How the nodes are linked:
σ: z947->z847, z984->z385, z641->z827, z628->z638, z17->z408, z662->z586, z820->z130, z514->z147, z857->z316, z394->z354, z4->z169, z671->z404, z864->z652, z930->z748, z37->z700, z80->z917, z381->z641, z599->z776, z700->z599, z248->z144, z638->z8, z338->z931, z728->z361, z884->z863, z541->z896, z931->z595, z327->z820, z995->z389, z221->z480, z358->z514, z674->z838, z851->z359, z28->z9, z126->z552, z417->z930, z575->z541, z404->z814, z994->z727, z962->z318, z506->z358, z83->z884, z595->z53, z914->z149, z488->z478, z34->z995, z519->z662, z55->z947, z814->z63, z664->z506, z790->z420, z552->z775, z517->z457, z583->z728, z151->z338, z446->z533, z359->z502, z168->z671, z502->z47, z776->z888, z589->z329, z23->z176, z130->z221, z9->z496, z408->z864, z516->z80, z149->z213, z169->z28, z847->z214, z806->z83, z678->z131, z104->z82, z329->z327, z177->z243, z824->z719, z775->z488, z217->z517, z863->z994, z796->z55, z822->z687, z47->z678, z352->z201, z53->z857, z389->z415, z652->z244, z385->z965, z147->z851, z457->z989, z316->z676, z838->z889, z827->z118, z610->z127, z8->z104, z415->z806, z586->z248, z727->z674, z687->z4, z318->z796, z213->z583, z243->z17, z926->z418, z361->z177, z533->z332, z898->z664, z896->z168, z835->z898, z480->z628, z332->z519, z176->z610, z134->z186, z63->z34, z418->z381, z496->z126, z144->z835, z837->z575, z889->z134, z748->z822, z186->z139, z780->z865, z888->z926, z131->z394, z647->z914, z214->z837, z127->z984, z719->z37, z118->z790, z82->z824, z965->z589, z989->z417, z420->z151, z244->z962, z354->z352, z676->z647, z139->z516, z478->z23, z201->z780, z917->z446, z865->z217
τ: z947->z837, z984->z589, z641->z790, z628->z104, z17->z652, z662->z144, z820->z480, z514->z359, z857->z647, z394->z201, z4->z9, z671->z63, z864->z962, z930->z687, z37->z776, z80->z533, z381->z118, z599->z926, z700->z888, z248->z898, z638->z82, z338->z53, z728->z243, z884->z727, z541->z671, z931->z857, z327->z221, z995->z806, z221->z638, z358->z851, z674->z134, z851->z47, z28->z126, z126->z488, z417->z822, z575->z168, z404->z34, z994->z838, z962->z55, z506->z147, z83->z994, z595->z316, z914->z583, z488->z176, z34->z415, z519->z248, z55->z214, z814->z995, z664->z514, z790->z338, z552->z478, z517->z417, z583->z177, z151->z595, z446->z519, z359->z678, z168->z814, z502->z131, z776->z418, z589->z820, z23->z127, z130->z628, z9->z552, z408->z244, z516->z446, z149->z728, z169->z496, z847->z575, z806->z863, z678->z354, z104->z719, z329->z130, z177->z408, z824->z700, z775->z23, z217->z989, z863->z674, z796->z847, z822->z169, z47->z394, z352->z865, z53->z676, z389->z83, z652->z318, z385->z329, z147->z502, z457->z930, z316->z914, z838->z186, z827->z420, z610->z385, z8->z824, z415->z884, z586->z835, z727->z889, z687->z28, z318->z947, z213->z361, z243->z864, z926->z641, z361->z17, z533->z662, z898->z358, z896->z404, z835->z506, z480->z8, z332->z586, z176->z984, z134->z516, z63->z389, z418->z827, z496->z775, z144->z664, z837->z896, z889->z139, z748->z4, z186->z80, z780->z517, z888->z381, z131->z352, z647->z213, z214->z541, z127->z965, z719->z599, z118->z151, z82->z37, z965->z327, z989->z748, z420->z931, z244->z796, z354->z780, z676->z149, z139->z917, z478->z610, z201->z217, z917->z332, z865->z457
χ: z947->z408, z984->z552, z641->z37, z628->z965, z17->z914, z662->z139, z820->z610, z514->z586, z857->z118, z394->z514, z4->z517, z671->z947, z864->z213, z930->z201, z37->z480, z80->z727, z381->z719, z599->z638, z700->z628, z248->z80, z638->z589, z338->z418, z728->z857, z884->z814, z541->z318, z931->z381, z327->z176, z995->z541, z221->z984, z358->z662, z674->z389, z851->z144, z28->z989, z126->z748, z417->z352, z575->z962, z404->z847, z994->z34, z962->z361, z506->z519, z83->z404, z595->z641, z914->z338, z488->z4, z34->z575, z519->z186, z55->z17, z814->z214, z664->z332, z790->z776, z552->z822, z517->z131, z583->z53, z151->z926, z446->z838, z359->z835, z168->z55, z502->z898, z776->z8, z589->z478, z23->z28, z130->z127, z9->z417, z408->z149, z516->z994, z149->z931, z169->z457, z847->z864, z806->z671, z678->z506, z104->z327, z329->z23, z177->z676, z824->z130, z775->z687, z217->z678, z863->z63, z796->z243, z822->z865, z47->z664, z352->z851, z53->z827, z389->z896, z652->z583, z385->z775, z147->z248, z457->z394, z316->z790, z838->z415, z827->z700, z610->z496, z8->z329, z415->z168, z586->z516, z727->z995, z687->z217, z318->z177, z213->z595, z243->z647, z926->z82, z361->z316, z533->z889, z898->z533, z896->z796, z835->z446, z480->z385, z332->z134, z176->z9, z134->z83, z63->z837, z418->z824, z496->z930, z144->z917, z837->z244, z889->z806, z748->z780, z186->z884, z780->z502, z888->z104, z131->z358, z647->z151, z214->z652, z127->z126, z719->z221, z118->z599, z82->z820, z965->z488, z989->z354, z420->z888, z244->z728, z354->z147, z676->z420, z139->z863, z478->z169, z201->z359, z917->z674, z865->z47
η: z947->z575, z984->z329, z641->z420, z628->z82, z17->z244, z662->z835, z820->z628, z514->z502, z857->z914, z394->z780, z4->z496, z671->z34, z864->z318, z930->z4, z37->z888, z80->z332, z381->z790, z599->z418, z700->z926, z248->z664, z638->z824, z338->z857, z728->z17, z884->z674, z541->z404, z931->z316, z327->z480, z995->z83, z221->z8, z358->z359, z674->z186, z851->z678, z28->z552, z126->z478, z417->z687, z575->z671, z404->z995, z994->z889, z962->z947, z506->z851, z83->z727, z595->z676, z914->z728, z488->z610, z34->z806, z519->z144, z55->z837, z814->z389, z664->z147, z790->z931, z552->z23, z517->z930, z583->z243, z151->z53, z446->z662, z359->z131, z168->z63, z502->z394, z776->z381, z589->z130, z23->z984, z130->z638, z9->z775, z408->z962, z516->z533, z149->z361, z169->z126, z847->z541, z806->z994, z678->z352, z104->z37, z329->z221, z177->z864, z824->z599, z775->z176, z217->z417, z863->z838, z796->z214, z822->z28, z47->z354, z352->z217, z53->z647, z389->z884, z652->z796, z385->z327, z147->z47, z457->z748, z316->z149, z838->z139, z827->z151, z610->z965, z8->z719, z415->z863, z586->z898, z727->z134, z687->z9, z318->z847, z213->z177, z243->z652, z926->z827, z361->z408, z533->z586, z898->z514, z896->z814, z835->z358, z480->z104, z332->z248, z176->z385, z134->z80, z63->z415, z418->z118, z496->z488, z144->z506, z837->z168, z889->z516, z748->z169, z186->z917, z780->z457, z888->z641, z131->z201, z647->z583, z214->z896, z127->z589, z719->z776, z118->z338, z82->z700, z965->z820, z989->z822, z420->z595, z244->z55, z354->z865, z676->z213, z139->z446, z478->z127, z201->z517, z917->z519, z865->z989
θ: z947->z652, z984->z488, z641->z599, z628->z329, z17->z213, z662->z80, z820->z984, z514->z144, z857->z420, z394->z851, z4->z989, z671->z214, z864->z728, z930->z865, z37->z638, z80->z838, z381->z700, z599->z104, z700->z8, z248->z446, z638->z327, z338->z641, z728->z676, z884->z34, z541->z55, z931->z827, z327->z127, z995->z168, z221->z965, z358->z248, z674->z806, z851->z898, z28->z930, z126->z687, z417->z780, z575->z796, z404->z837, z994->z389, z962->z243, z506->z586, z83->z63, z595->z118, z914->z595, z488->z28, z34->z896, z519->z516, z55->z864, z814->z575, z664->z662, z790->z926, z552->z4, z517->z354, z583->z316, z151->z381, z446->z134, z359->z664, z168->z847, z502->z506, z776->z82, z589->z176, z23->z496, z130->z385, z9->z748, z408->z583, z516->z674, z149->z53, z169->z417, z847->z244, z806->z814, z678->z514, z104->z130, z329->z610, z177->z914, z824->z480, z775->z169, z217->z394, z863->z995, z796->z408, z822->z517, z47->z358, z352->z502, z53->z790, z389->z671, z652->z361, z385->z478, z147->z835, z457->z352, z316->z151, z838->z83, z827->z776, z610->z552, z8->z820, z415->z404, z586->z917, z727->z415, z687->z457, z318->z17, z213->z857, z243->z149, z926->z719, z361->z647, z533->z186, z898->z519, z896->z947, z835->z332, z480->z589, z332->z139, z176->z126, z134->z863, z63->z541, z418->z37, z496->z822, z144->z533, z837->z318, z889->z884, z748->z217, z186->z994, z780->z678, z888->z824, z131->z147, z647->z931, z214->z962, z127->z775, z719->z628, z118->z888, z82->z221, z965->z23, z989->z201, z420->z418, z244->z177, z354->z359, z676->z338, z139->z727, z478->z9, z201->z47, z917->z889, z865->z131
ζ: z947->z55, z984->z127, z641->z381, z628->z480, z17->z243, z662->z519, z820->z327, z514->z358, z857->z53, z394->z131, z4->z687, z671->z168, z864->z408, z930->z417, z37->z719, z80->z516, z381->z418, z599->z700, z700->z37, z248->z586, z638->z628, z338->z151, z728->z583, z884->z83, z541->z575, z931->z338, z327->z329, z995->z34, z221->z130, z358->z506, z674->z727, z851->z147, z28->z169, z126->z496, z417->z989, z575->z837, z404->z671, z994->z863, z962->z244, z506->z664, z83->z806, z595->z931, z914->z647, z488->z775, z34->z63, z519->z332, z55->z796, z814->z404, z664->z898, z790->z118, z552->z126, z517->z217, z583->z213, z151->z420, z446->z917, z359->z851, z168->z896, z502->z359, z776->z599, z589->z965, z23->z478, z130->z820, z9->z28, z408->z17, z516->z139, z149->z914, z169->z4, z847->z947, z806->z415, z678->z47, z104->z8, z329->z589, z177->z361, z824->z82, z775->z552, z217->z865, z863->z884, z796->z318, z822->z748, z47->z502, z352->z354, z53->z595, z389->z995, z652->z864, z385->z984, z147->z514, z457->z517, z316->z857, z838->z674, z827->z641, z610->z176, z8->z638, z415->z389, z586->z662, z727->z994, z687->z822, z318->z962, z213->z149, z243->z177, z926->z888, z361->z728, z533->z446, z898->z835, z896->z541, z835->z144, z480->z221, z332->z533, z176->z23, z134->z889, z63->z814, z418->z926, z496->z9, z144->z248, z837->z214, z889->z838, z748->z930, z186->z134, z780->z201, z888->z776, z131->z678, z647->z676, z214->z847, z127->z610, z719->z824, z118->z827, z82->z104, z965->z385, z989->z457, z420->z790, z244->z652, z354->z394, z676->z316, z139->z186, z478->z488, z201->z352, z917->z80, z865->z780

In the rows, 46 stands for zero.

The rows follow the links: the fewer symbols apart two nodes are, the more alike their rows tend to be.

Each row is also shifted at random along 7 hidden directions that mean nothing.

Row, then node:
 67   49   52   47   48   46   48   51   53   49   55   50   41   33   44   52   51   41   65   50   38   47   31   41   50   44   45   32   48   54   29   36   74   47   42   26   51   34   30
node: z28
 43   49   37   49   47   47   43   42   44   41   49   34   43   45   60   56   49   47   53   43   38   43   44   60   40   50   45   32   48   39   42   42   46   51   49   43   44   43   49
node: z583
 36   46   49   46   41   54   44   40   46   52   47   40   51   55   41   35   46   56   43   51   48   40   40   48   46   42   50   35   44   41   59   47   33   44   43   49   37   47   53
node: z641
 64   39   42   43   45   44   57   44   41   35   41   52   40   34   43   39   37   36   41   45   35   51   45   43   45   49   43   57   43   47   43   54   48   54   57   31   45   37   27
node: z389
 16   37   54   44   46   51   45   54   49   52   45   57   66   40   38   37   44   40   43   52   53   48   57   24   42   37   48   50   35   48   51   57   54   40   30   51   53   42   47
node: z457
 33   43   47   38   49   44   49   51   42   41   40   54   67   43   52   40   43   38   43   46   49   52   61   36   42   38   44   62   40   49   40   55   46   47   43   55   52   46   48
node: z332
 42   48   45   41   51   36   50   47   40   44   42   54   48   51   38   47   42   45   37   46   59   50   57   47   47   53   46   54   47   48   50   51   38   46   53   60   45   52   52
node: z186
 24   46   51   39   46   43   52   38   45   54   49   43   39   44   54   37   41   52   63   44   47   49   41   53   44   35   40   46   59   53   28   32   53   48   45   39   35   57   46
node: z796
 52   44   41   52   46   49   54   45   42   50   57   45   39   35   32   42   33   42   48   49   53   39   58   45   38   56   46   34   38   36   53   52   55   40   46   37   48   38   45
node: z719
 60   45   51   40   48   40   42   51   49   44   42   52   42   48   42   38   45   49   46   44   45   55   44   49   49   44   45   41   52   57   45   45   42   52   44   52   46   54   49
node: z514
 43   48   39   56   42   47   48   46   41   39   48   36   44   35   64   61   48   44   47   40   35   41   49   55   40   48   42   64   44   43   32   42   58   41   48   41   48   48   42
node: z149
 39   49   42   52   44   53   52   49   44   47   60   40   48   32   55   45   47   48   63   48   40   41   51   54   43   42   43   40   45   45   32   43   65   46   43   32   43   40   41
node: z599
 49   51   46   50   42   47   47   40   46   45   41   46   38   47   40   36   40   44   49   48   30   37   19   48   46   45   45   41   40   41   42   44   45   39   52   29   39   43   20
node: z17
 42   50   38   56   49   47   37   57   46   46   58   42   40   46   51   66   61   55   45   44   52   47   63   60   50   59   49   30   50   46   56   48   50   53   42   58   49   46   66
node: z552
 62   45   38   35   53   43   44   36   47   40   45   43   36   53   49   41   43   39   56   42   38   48   37   56   45   48   46   19   52   40   49   44   33   64   56   37   44   37   43
node: z34
 56   44   35   42   49   40   56   39   41   42   49   43   26   44   56   47   36   39   52   34   49   46   61   57   45   48   38   74   55   42   36   43   45   47   61   38   47   55   44
node: z541
 47   52   50   38   48   37   50   38   44   47   38   47   51   53   46   41   35   40   50   46   48   42   34   43   41   41   43   54   44   43   34   39   43   34   51   46   47   53   37
node: z575
 73   42   51   42   45   51   40   48   56   44   45   44   47   50   58   43   55   47   50   42   38   52   41   44   53   33   46   56   54   55   42   41   43   54   44   45   52   47   49
node: z930
 44   42   56   47   43   48   35   54   54   47   42   43   58   44   56   50   56   52   44   45   43   54   47   42   45   37   48   47   50   58   42   42   50   47   30   60   51   53   61
node: z687
 47   50   53   44   47   41   43   57   43   42   42   52   66   42   48   55   56   52   39   50   49   57   51   45   47   48   48   44   46   60   41   46   51   51   39   65   45   48   56
node: z359
 35   55   39   60   44   49   38   51   49   51   55   38   33   46   51   52   50   48   58   43   37   33   38   58   45   48   45   38   44   37   40   42   57   34   43   34   48   49   36
node: z700
 37   47   52   55   42   45   47   60   46   50   50   53   48   30   41   41   40   46   48   46   47   45   56   41   43   41   41   66   40   53   32   49   69   28   34   44   52   56   40
node: z496
 26   39   49   43   47   42   38   52   50   43   37   52   52   46   44   43   47   41   41   45   43   53   49   37   42   43   48   42   42   49   50   54   44   49   36   53   51   47   46
node: z144
 30   53   51   53   37   47   43   49   43   42   33   43   62   45   50   34   39   47   39   47   29   37   31   45   36   34   43   66   32   45   33   49   46   24   38   48   45   59   30
node: z361
 39   50   54   53   36   48   50   48   41   40   33   47   63   39   47   41   45   48   33   51   28   42   26   39   43   40   45   69   33   50   36   49   49   32   44   43   39   49   24
node: z408
 55   51   52   42   48   39   47   54   44   47   42   56   49   49   35   31   39   49   43   46   52   50   51   45   48   42   44   57   45   54   43   50   43   37   44   56   48   59   46
node: z502
 44   45   54   38   47   40   57   46   40   41   42   56   64   32   41   52   49   44   44   57   44   59   36   36   46   50   47   31   43   57   37   43   60   59   46   43   37   31   38
node: z994
 58   46   45   52   47   44   39   53   49   49   51   47   32   45   37   51   47   48   46   44   50   45   51   50   48   54   48   36   48   46   54   47   50   44   43   47   51   48   51
node: z9
 49   41   40   41   51   44   45   48   46   41   42   51   46   49   49   44   44   36   43   42   46   51   58   42   47   46   45   56   45   45   49   55   38   52   51   48   53   43   45
node: z519
 22   45   47   57   41   45   47   44   44   48   45   40   46   37   51   66   46   44   44   46   48   41   45   42   38   52   45   59   42   41   39   41   62   32   41   45   49   49   45
node: z857
 31   48   48   50   47   38   35   48   46   41   34   48   45   54   41   62   57   51   30   48   42   51   31   49   48   60   52   28   45   48   59   47   36   52   46   59   41   46   47
node: z863
 50   44   39   50   44   47   55   42   39   41   47   42   43   36   45   47   35   40   42   45   44   41   54   48   37   53   44   53   38   37   46   52   50   41   51   40   46   42   41
node: z213
 27   47   46   54   41   54   48   47   42   50   49   46   54   45   35   40   44   50   40   53   47   37   45   42   42   50   50   36   34   37   57   55   46   38   41   45   41   41   43
node: z926
 21   52   51   61   40   53   24   52   57   52   38   39   53   65   50   58   65   56   34   46   40   36   27   42   52   43   54   51   41   42   58   45   36   31   34   60   52   54   49
node: z589
 55   49   42   50   43   54   47   45   42   45   52   39   54   46   46   45   48   52   45   51   45   40   47   52   45   50   50   30   41   40   54   49   42   48   47   46   41   38   51
node: z776
 63   54   44   49   47   51   44   51   46   49   52   47   48   53   38   35   45   50   46   48   50   40   50   49   51   46   48   44   42   43   53   52   41   40   47   49   48   47   48
node: z478
 39   52   34   63   42   53   40   49   46   48   55   36   22   50   51   49   52   52   49   39   37   33   45   63   51   51   46   53   48   36   51   48   44   38   51   35   45   54   41
node: z888
 62   38   47   47   48   49   39   48   55   47   47   46   32   49   44   49   51   45   44   43   46   49   47   43   51   48   48   43   52   48   58   48   42   53   45   43   53   43   52
node: z748
 44   42   52   44   40   45   64   42   34   40   42   48   64   30   54   54   44   49   34   50   49   56   55   40   44   46   43   76   47   57   34   44   55   49   50   52   37   46   49
node: z55
 30   40   45   54   40   55   56   43   43   51   53   46   38   37   38   43   43   49   41   49   49   40   51   41   47   50   47   56   42   40   55   52   51   42   48   34   39   41   41
node: z827
 43   41   52   55   43   46   39   56   51   48   44   50   42   39   40   51   47   46   38   44   46   48   50   37   45   48   46   57   42   50   50   51   55   37   35   50   54   51   48
node: z4

Start here and follow the symbols in turn, left to right. Where do you end up?
Answer with the node's name.
 51   46   45   46   52   35   53   44   39   44   42   60   39   45   18   59   44   38   31   54   58   50   39   37   49   72   51   28   39   41   64   54   45   51   58   44   42   30   35
χ σ χ χ χ: z408
 62   43   47   45   48   42   40   50   52   41   41   51   34   45   45   47   50   43   45   41   37   53   38   46   51   48   46   45   51   53   46   46   45   55   48   41   49   45   39
ζ τ τ θ η: z514
 38   50   44   35   55   41   47   47   50   47   48   52   50   47   53   42   47   34   66   45   43   48   43   42   47   37   42   41   48   46   29   42   56   50   48   35   50   39   33
θ σ σ ζ σ: z516
 42   49   45   38   50   37   45   34   46   52   41   41   32   63   43   38   35   49   49   41   57   42   44   56   44   45   43   45   55   41   48   38   28   41   52   53   43   64   54
χ η ζ η ζ: z947
 28   56   48   43   51   34   37   49   46   51   34   53   46   65   38   40   41   45   41   44   53   42   40   47   47   46   46   51   44   44   47   47   33   31   46   61   49   64   43
η χ σ ζ: z838
 40   54   55   41   47   40   47   58   44   47   43   55   70   44   45   40   48   49   48   52   51   52   49   42   47   38   45   48   43   59   32   45   55   40   37   60   47   52   47
ζ σ ζ η ζ σ: z394
 44   44   45   40   47   58   54   49   43   50   62   44   62   42   53   32   47   54   58   50   56   49   71   50   48   35   45   40   51   50   46   49   48   58   41   50   42   42   67
χ η ζ ζ τ χ: z169
 39   51   50   43   46   39   46   52   39   38   40   47   64   45   63   62   59   55   39   46   48   59   53   53   49   45   45   59   53   61   34   40   47   55   46   68   41   54   60
σ σ ζ η θ: z838
 31   38   44   38   48   44   48   44   42   42   47   46   43   39   55   45   47   50   51   43   45   60   58   56   43   45   44   29   57   55   44   45   44   69   44   49   36   46   60
η θ τ τ: z727
 25   42   48   57   38   54   47   45   42   49   45   41   48   47   44   52   50   55   31   49   49   41   49   44   46   51   50   58   42   42   60   51   40   41   43   52   39   49   53
θ θ χ τ τ: z104
 17   47   45   45   49   53   46   52   46   57   60   48   56   47   41   34   46   51   58   51   59   43   64   46   45   42   48   24   43   43   52   51   50   46   35   50   44   44   60
τ η θ θ: z552
 69   46   44   41   47   44   48   32   46   49   44   37   34   57   36   36   28   43   45   44   55   38   43   50   38   50   46   37   46   33   56   44   30   39   53   46   47   51   51
σ σ σ θ ζ: z595
 56   50   43   48   51   41   53   55   42   47   52   61   41   39   29   48   45   39   43   50   54   46   55   40   53   59   46   51   40   46   49   55   57   43   53   40   50   39   34
θ τ σ η ζ η: z201
 55   46   43   41   50   40   58   40   39   38   44   49   58   35   46   61   43   32   45   50   47   48   44   37   41   56   46   47   39   41   39   47   56   50   57   39   47   27   34
η χ χ χ θ χ: z790
 48   47   49   46   45   58   43   48   48   47   50   42   68   51   53   51   60   54   43   53   47   46   46   41   52   41   52   39   45   48   55   46   40   53   41   55   45   36   59
η σ ζ ζ: z329
 32   54   46   55   43   42   36   44   49   48   39   37   44   52   49   51   41   43   48   43   38   33   29   50   36   45   44   50   39   36   36   41   48   24   42   44   51   57   35
η η η ζ θ: z361
 52   47   41   41   51   39   50   38   41   41   39   48   48   50   37   50   36   34   39   48   51   43   44   41   39   56   47   41   38   35   52   51   38   45   55   47   49   39   40
θ τ θ τ: z847
 15   44   39   54   46   43   39   43   44   47   47   34   42   48   51   62   45   48   42   42   55   41   57   55   34   57   47   35   45   35   53   46   44   40   40   58   48   53   64
σ η ζ χ θ σ: z420
